Read these off the matrix that follows.
1) Report the entry just right of 558.
2) Report the entry just left of 784.
3) Report the entry just right of 567.
4) Report the entry just left of 230.
5) Report the entry just right of the smallest entry.
array([[-556,  -82,  757,  497,  784, -457,  457, -354, -499, -114, -167,
        -498,  174],
       [ 717, -852,  491,  549,  508,  751,  556,  729,  775, -824, -865,
         714,  587],
       [-152,  216,  661,  567,  689,  -78,  587, -159, -183,  170,  174,
        -108,  230],
       [ 906, -607,  -77,   87,  -99,  910,   84,  919,  988, -567, -575,
         928,  436],
       [ 259,  469, -400, -302, -447,  276, -311,  290,  300,  460,  508,
         345,   -7],
       [  82, -669,  543,  421,  558,  147,  380,  265,  186, -655, -722,
         112,  382]])
1) 147
2) 497
3) 689
4) -108
5) 714

Questions about the grid below.
1) Give the 2nd entry in reading order.
2) Give the entry just left of 109.
3) Give the entry just left of the largest entry.
4) Give the second smallest entry.
5) Give the 3rd largest entry.
[[122, 142, 125, 37, 128, 118, 111, 122, 115, 108, 138], [132, 117, 120, 80, 124, 125, 127, 113, 112, 109, 120], [129, 136, 125, 44, 126, 124, 116, 119, 112, 107, 132], [107, 99, 128, 220, 42, 136, 102, 134, 132, 181, 81], [108, 138, 106, 73, 140, 101, 95, 111, 99, 84, 129], [106, 175, 126, 18, 116, 113, 70, 132, 106, 108, 143], [135, 133, 128, 40, 124, 129, 123, 119, 114, 110, 131], [120, 132, 117, 60, 134, 113, 114, 115, 111, 99, 132]]
1) 142
2) 112
3) 128
4) 37
5) 175

m =
[-0.57  0.34 -1.24  0.26  0.94  0.94 -1.46  1.06  0.35  2.18  0.80 -1.13
  4.87 -2.25  1.13]
What is the 1st entry from the right?
Answer: 1.13
What is the entry just left of 0.80?
Answer: 2.18
The 4th-last entry: -1.13
What is the 2nd entry from the right?
Answer: -2.25
The entry just left of 0.34: -0.57
The second entry from the left -> 0.34
The entry just left of -2.25 is 4.87
The entry just left of the centre entry: -1.46
The third smallest entry -> -1.24

Questions about the grid below. Counting starts at 0.
1) Which number is the top-right entry?
2) Which number is the entry just left of -0.29?
3) Which number is the top entry of the column that holds the smallest entry?
4) Which number is the entry directly below 1.46?
5) Which number is the bottom-left entry?
6) Which number is the entry at row 2, column 2?
7) Which number is the entry directly below 2.13?
8) Which number is the entry in row 0 and column 2?
[[ 3.33 -0.39  2.48 -1.50  1.62 -1.50 -0.88 -0.37 -0.45  3.86]
 [-2.32  1.74 -2.19  1.14 -1.19  2.33  0.89  2.22 -0.74 -2.71]
 [-0.70 -0.88 -0.29 -1.44  2.15 -0.58 -0.56 -1.15 -2.15  4.08]
 [ 4.74  0.32  4.51 -0.56 -0.58  0.34 -1.48  2.36  1.53 -1.40]
 [ 2.39 -0.59  1.90 -1.64  1.98 -1.30 -0.83 -0.70 -0.88  4.17]
 [ 2.05  1.12  2.10  0.37 -1.31  1.65 -0.57  2.93  1.04 -3.17]
 [ 4.72 -0.42  3.92 -1.45  1.06 -1.42 -1.38  0.34  0.33  2.76]
 [ 3.69  0.15  2.13 -0.92  0.82 -1.82 -0.55  0.00 -0.34  3.52]
 [-3.50  0.38 -3.34 -0.32  1.46  0.56  0.88 -0.69 -2.69  2.71]
 [-1.42 -0.18 -1.39 -1.12  2.17 -0.22  0.22 -1.07 -2.17  3.91]
 [ 3.04 -0.66  2.51 -1.66  1.81 -1.42 -1.05 -0.51 -0.61  3.96]
 [ 2.66  1.09  2.66  0.17 -1.09  1.57 -0.67  2.92  1.32 -3.02]]
1) 3.86
2) -0.88
3) 3.33
4) 2.17
5) 2.66
6) -0.29
7) -3.34
8) 2.48

[[546 600 539 509 475 576 523 518 489 495 567 522 412 536]
 [252 463 498 537 323 344 591 548 606 494 573 263 628 237]
 [441 527 550 433 554 512 558 504 530 455 590 608 426 482]
 [520 542 511 534 599 541 559 510 520 529 548 557 496 567]
 [470 589 469 551 513 523 598 564 521 393 553 608 501 459]
 [357 493 609 502 690 453 542 604 342 503 650 430 609 534]
 [432 528 465 452 571 484 523 529 673 476 544 486 577 522]
 [588 693 436 698 568 611 862 535 606 386 590 770 468 442]
 [820 253 470 416 374 396 516 128 649 663 365 497 551 444]
 [639 824 365 518 259 487 602 431 484 254 962 491 559 506]
 [538 538 483 528 568 626 499 478 801 555 330 571 518 524]
 [475 551 548 497 704 568 560 537 537 469 561 552 612 503]
 [573 571 445 809 492 460 628 562 546 584 534 470 487 537]
 [539 554 469 506 582 531 550 496 570 522 474 584 499 538]
 [623 370 454 535 545 388 564 489 483 515 512 523 680 491]]
Indices start at 0.
Report the entry in row 0 and column 2.
Answer: 539
The entry at row 0, column 0: 546
The entry in row 0 and column 1 is 600
The entry just right of the largest entry: 491
The entry just left of 344 is 323
The entry directly below 396 -> 487
The entry directly above the largest entry -> 365
The entry in row 1 and column 0: 252
Report the entry just right of the smallest entry.
Answer: 649
The bottom entry of the column that holds the smallest entry: 489
Report the entry in the bottom-left corner.
Answer: 623
Report the entry in row 2 and column 2.
Answer: 550
Report the bottom entry of the column that holds the largest entry.
Answer: 512
The entry at row 2, column 1: 527
The entry directly below 639 -> 538
Report the entry at row 2, column 0.
Answer: 441
The entry directly above the smallest entry: 535
Report the entry directly above 553.
Answer: 548
The top entry of the column that holds the smallest entry: 518
The maximum is 962
Report the entry in the bottom-right corner.
Answer: 491
The top-right entry is 536
Report the entry in row 1 and column 1.
Answer: 463
The entry just left of 562 is 628
Report the entry directly below 663.
Answer: 254
